Here is a tiny trained network, its code and every weight. The questions are about switching its units off for an input and a target symbol, where a switched-off unit gives its printed mean instead of its output.

import numpy as np


def w(rows, s, z=0):
    codes = np.array(rows[::2]) - 128.0
    scale = np.full(codes.shape[1], s)
    scale[-1] = z or s
    return codes * scale


def f(y):
    return np.maximum(y, 0)


def softmax(a):
    e = np.exp(a - a.max(-1, keepdims=True))
    return e / e.sum(-1, keepdims=True)


def log_softmax(a):
    a = a - a.max(-1, keepdims=True)
    return a - np.log(np.exp(a).sum(-1, keepdims=True))


def net(x, mask):
    ids = ['αβδεζηθλμξπτφψω'.index(c) for c in x.split()]
    T = len(ids)
    res = E[ids] + P[:T]
    u = 0
    for l in range(3):
        r = res
        for j in range(3):
            rows = slice(2 * j, 2 * j + 2)
            q, k, v = (r @ M[l][rows].T for M in (Q, K, V))
            z = softmax(np.where(np.tri(T) > 0, q @ k.T / 2**0.5, -1e9)) @ v
            o = O[l][rows]
            res = res + np.where(mask[u + j], z, o[:, -1]) @ o[:, :-1]
        u += 3
        y = f(res @ A[l][:, :-1].T + A[l][:, -1])
        res = res + np.where(mask[u : u + 4], y, B[l][:, -1]) @ B[l][:, :-1]
        u += 4
    return log_softmax(res[-1] @ U[:, :-1].T + U[:, -1])


Q, K, V, O, A, B = {}, {}, {}, {}, {}, {}
E = w([
[79,150,86,128],'α',
[236,44,117,86],'β',
[31,175,90,175],'δ',
[118,148,125,251],'ε',
[213,189,210,208],'ζ',
[140,71,97,177],'η',
[133,112,96,113],'θ',
[124,165,86,95],'λ',
[160,83,75,54],'μ',
[111,188,201,47],'ξ',
[147,53,122,177],'π',
[123,104,99,123],'τ',
[135,104,103,125],'φ',
[73,81,177,30],'ψ',
[176,72,111,106],'ω',
],0.012)
P = w([
[108,141,172,101],'0',
[148,174,3,103],'1',
[171,144,10,133],'2',
[147,106,44,170],'3',
[139,65,84,201],'4',
[156,39,146,217],'5',
],0.0047)
Q[0] = w([
[144,93,1,189],'0.h0',
[144,90,77,197],'0.h0',
[100,116,122,123],'0.h1',
[175,192,108,124],'0.h1',
[181,168,184,163],'0.h2',
[204,157,53,201],'0.h2',
],0.0083)
K[0] = w([
[168,73,128,254],'0.h0',
[162,148,120,215],'0.h0',
[122,93,159,127],'0.h1',
[160,140,64,150],'0.h1',
[187,94,83,162],'0.h2',
[97,122,43,182],'0.h2',
],0.0086)
V[0] = w([
[83,109,141,145],'0.h0',
[170,107,202,254],'0.h0',
[23,147,50,53],'0.h1',
[89,68,130,39],'0.h1',
[106,218,193,117],'0.h2',
[227,201,160,117],'0.h2',
],0.0047)
O[0] = w([
[136,106,150,134,97],'0.h0',
[177,125,35,188,246],'0.h0',
[118,96,254,107,104],'0.h1',
[92,120,187,171,20],'0.h1',
[97,107,84,97,120],'0.h2',
[105,175,93,97,158],'0.h2',
],0.0061,0.0013)
A[0] = w([
[91,112,111,162,225],'0.n0',
[95,94,2,71,200],'0.n1',
[153,138,212,173,18],'0.n2',
[149,139,76,123,254],'0.n3',
],0.0068,0.00082)
B[0] = w([
[65,118,117,155,183],'0.n0',
[190,166,1,125,252],'0.n1',
[239,171,139,149,169],'0.n2',
[125,114,78,141,221],'0.n3',
],0.0066,0.0032)
Q[1] = w([
[119,122,254,32],'1.h0',
[65,129,201,91],'1.h0',
[64,82,105,80],'1.h1',
[78,144,120,139],'1.h1',
[153,145,87,169],'1.h2',
[142,116,76,131],'1.h2',
],0.0097)
K[1] = w([
[48,178,145,43],'1.h0',
[84,132,129,1],'1.h0',
[156,136,201,105],'1.h1',
[173,104,146,129],'1.h1',
[165,104,159,142],'1.h2',
[142,159,133,151],'1.h2',
],0.011)
V[1] = w([
[99,21,99,176],'1.h0',
[146,82,94,86],'1.h0',
[163,192,125,145],'1.h1',
[133,87,113,68],'1.h1',
[200,128,242,166],'1.h2',
[93,129,2,54],'1.h2',
],0.0083)
O[1] = w([
[137,39,68,204,66],'1.h0',
[65,96,151,147,87],'1.h0',
[163,182,174,102,247],'1.h1',
[70,108,143,162,98],'1.h1',
[137,195,23,97,48],'1.h2',
[103,80,254,178,255],'1.h2',
],0.0079,0.0019)
A[1] = w([
[188,64,199,81,203],'1.n0',
[96,147,2,109,170],'1.n1',
[99,135,134,101,74],'1.n2',
[62,141,128,42,2],'1.n3',
],0.0057,0.0043)
B[1] = w([
[112,123,153,22,220],'1.n0',
[150,214,25,146,254],'1.n1',
[171,82,131,204,133],'1.n2',
[155,2,179,226,140],'1.n3',
],0.0062,0.0036)
Q[2] = w([
[130,128,104,254],'2.h0',
[53,26,118,132],'2.h0',
[179,254,91,172],'2.h1',
[139,205,186,111],'2.h1',
[159,210,176,100],'2.h2',
[237,147,86,195],'2.h2',
],0.0079)
K[2] = w([
[242,73,86,218],'2.h0',
[64,8,110,112],'2.h0',
[140,145,2,47],'2.h1',
[127,230,140,50],'2.h1',
[111,190,59,68],'2.h2',
[187,179,35,228],'2.h2',
],0.0066)
V[2] = w([
[73,198,148,254],'2.h0',
[194,125,219,153],'2.h0',
[200,66,130,81],'2.h1',
[194,57,180,157],'2.h1',
[126,125,215,141],'2.h2',
[25,189,160,234],'2.h2',
],0.0074)
O[2] = w([
[213,88,134,55,173],'2.h0',
[135,198,88,110,160],'2.h0',
[92,178,123,179,120],'2.h1',
[114,140,84,175,44],'2.h1',
[147,161,69,98,3],'2.h2',
[255,73,116,90,74],'2.h2',
],0.0092,0.0038)
A[2] = w([
[1,161,175,211,75],'2.n0',
[173,180,240,105,253],'2.n1',
[77,34,248,119,100],'2.n2',
[114,53,181,187,24],'2.n3',
],0.0076,0.0046)
B[2] = w([
[218,209,194,178,177],'2.n0',
[42,72,63,99,254],'2.n1',
[175,164,212,2,176],'2.n2',
[58,183,98,74,160],'2.n3',
],0.0096,0.0071)
U = w([
[109,83,153,85,251],'α',
[153,179,146,201,13],'β',
[180,60,151,55,117],'δ',
[254,102,141,161,46],'ε',
[188,231,35,85,128],'ζ',
[115,104,126,147,101],'η',
[98,121,148,134,233],'θ',
[15,134,129,96,84],'λ',
[147,181,215,114,107],'μ',
[121,130,113,137,89],'ξ',
[55,64,68,217,234],'π',
[113,114,151,136,207],'τ',
[123,120,140,144,126],'φ',
[131,142,122,139,35],'ψ',
[127,147,151,165,122],'ω',
],0.0086,0.0023)

Each question gives the input, a string of symbols that net reads in full, and the target symbol t.
The units are the heads (2 rows each of Q, K, V and O) and the neurons (one row each of A and B). Each row of codes is followed by its name. A weight is (code - 128) times the scale printed after its matrix; where a second scale follows, it is the last column's (O, A, B and U).
mask holds one flag per unit, layer by layer, with each layer's heads first. A switched-off unit (its flag False) gives its mean, the last column of its rows in O or B, instead of its output. The means were averaged over made-up inputs and are rounded, as every weight is.
A unit's drop is (log p(t) with every unit on - log p(t) with that unit switched off) / (log p(t) with every unit on - log p(t) with every unit switched off).
The circuit of an input: a set's keep is (log p(t) with only the set's units on - log p(t) with every unit switched off) / (log p(t) with every unit on - log p(t) with every unit switched off). Starting from the 12 units with the biggest drops (on a tie, the unit counted first), units are removed one at a time, each time the one whose removal leaves the highest keep (on an exact tie, the one counted first), for as long as the keep stays at least 0.8.
units of the circuit, in order: the units of the circuit, biggest drop first
k most important neurons: the k neurons with the biggest drops, biggest first
heads that matter: for each layer, one digit per head in row order, 1 if its drop is at least 0.15 and else 0, layers parted by /
input ζ θ α ζ μ, target ζ: units of the circuit, in order : 1.h2, 0.n1
input ψ ζ η δ μ μ, target μ: heads that matter : 010 / 001 / 101
input δ ε β, target ε: units of the circuit, in order : 1.h0, 2.n1, 2.h2
input ζ ζ φ α ζ λ, target ζ: units of the circuit, in order : 1.h2
input μ ε β, target ε: units of the circuit, in order : 2.h2, 2.n1, 1.h0
input π ζ μ ζ, target μ: heads that matter : 000 / 010 / 011
input ζ τ ζ ζ ξ π, target π: units of the circuit, in order : 1.h0, 0.h0, 2.h1
input τ π φ, target π: units of the circuit, in order : 1.h0, 2.n2
input ζ ζ ξ ψ λ ψ, target μ: heads that matter : 000 / 000 / 110
input ξ μ β θ, target β: heads that matter : 000 / 000 / 111
input φ ε α, target ε: 3 most important neurons : 2.n1, 0.n1, 1.n0
input β ε δ, target ε: heads that matter : 000 / 100 / 101
input μ δ δ β, target δ: units of the circuit, in order : 1.n0, 2.n2, 1.h2
input β θ ζ μ π ζ, target μ: units of the circuit, in order : 0.n1, 2.h2, 1.n1, 2.n2
input ζ δ ζ φ, target ζ: units of the circuit, in order : 1.h2
input μ μ δ, target μ: units of the circuit, in order : 2.n0, 2.n2, 1.h2
input ζ α π α, target π: 2 most important neurons : 0.n1, 2.n2
input δ μ ζ ξ, target λ: heads that matter : 000 / 100 / 001
input δ δ ε λ, target ε: 2 most important neurons : 2.n1, 0.n1
input δ ψ μ α, target μ: heads that matter : 000 / 001 / 100
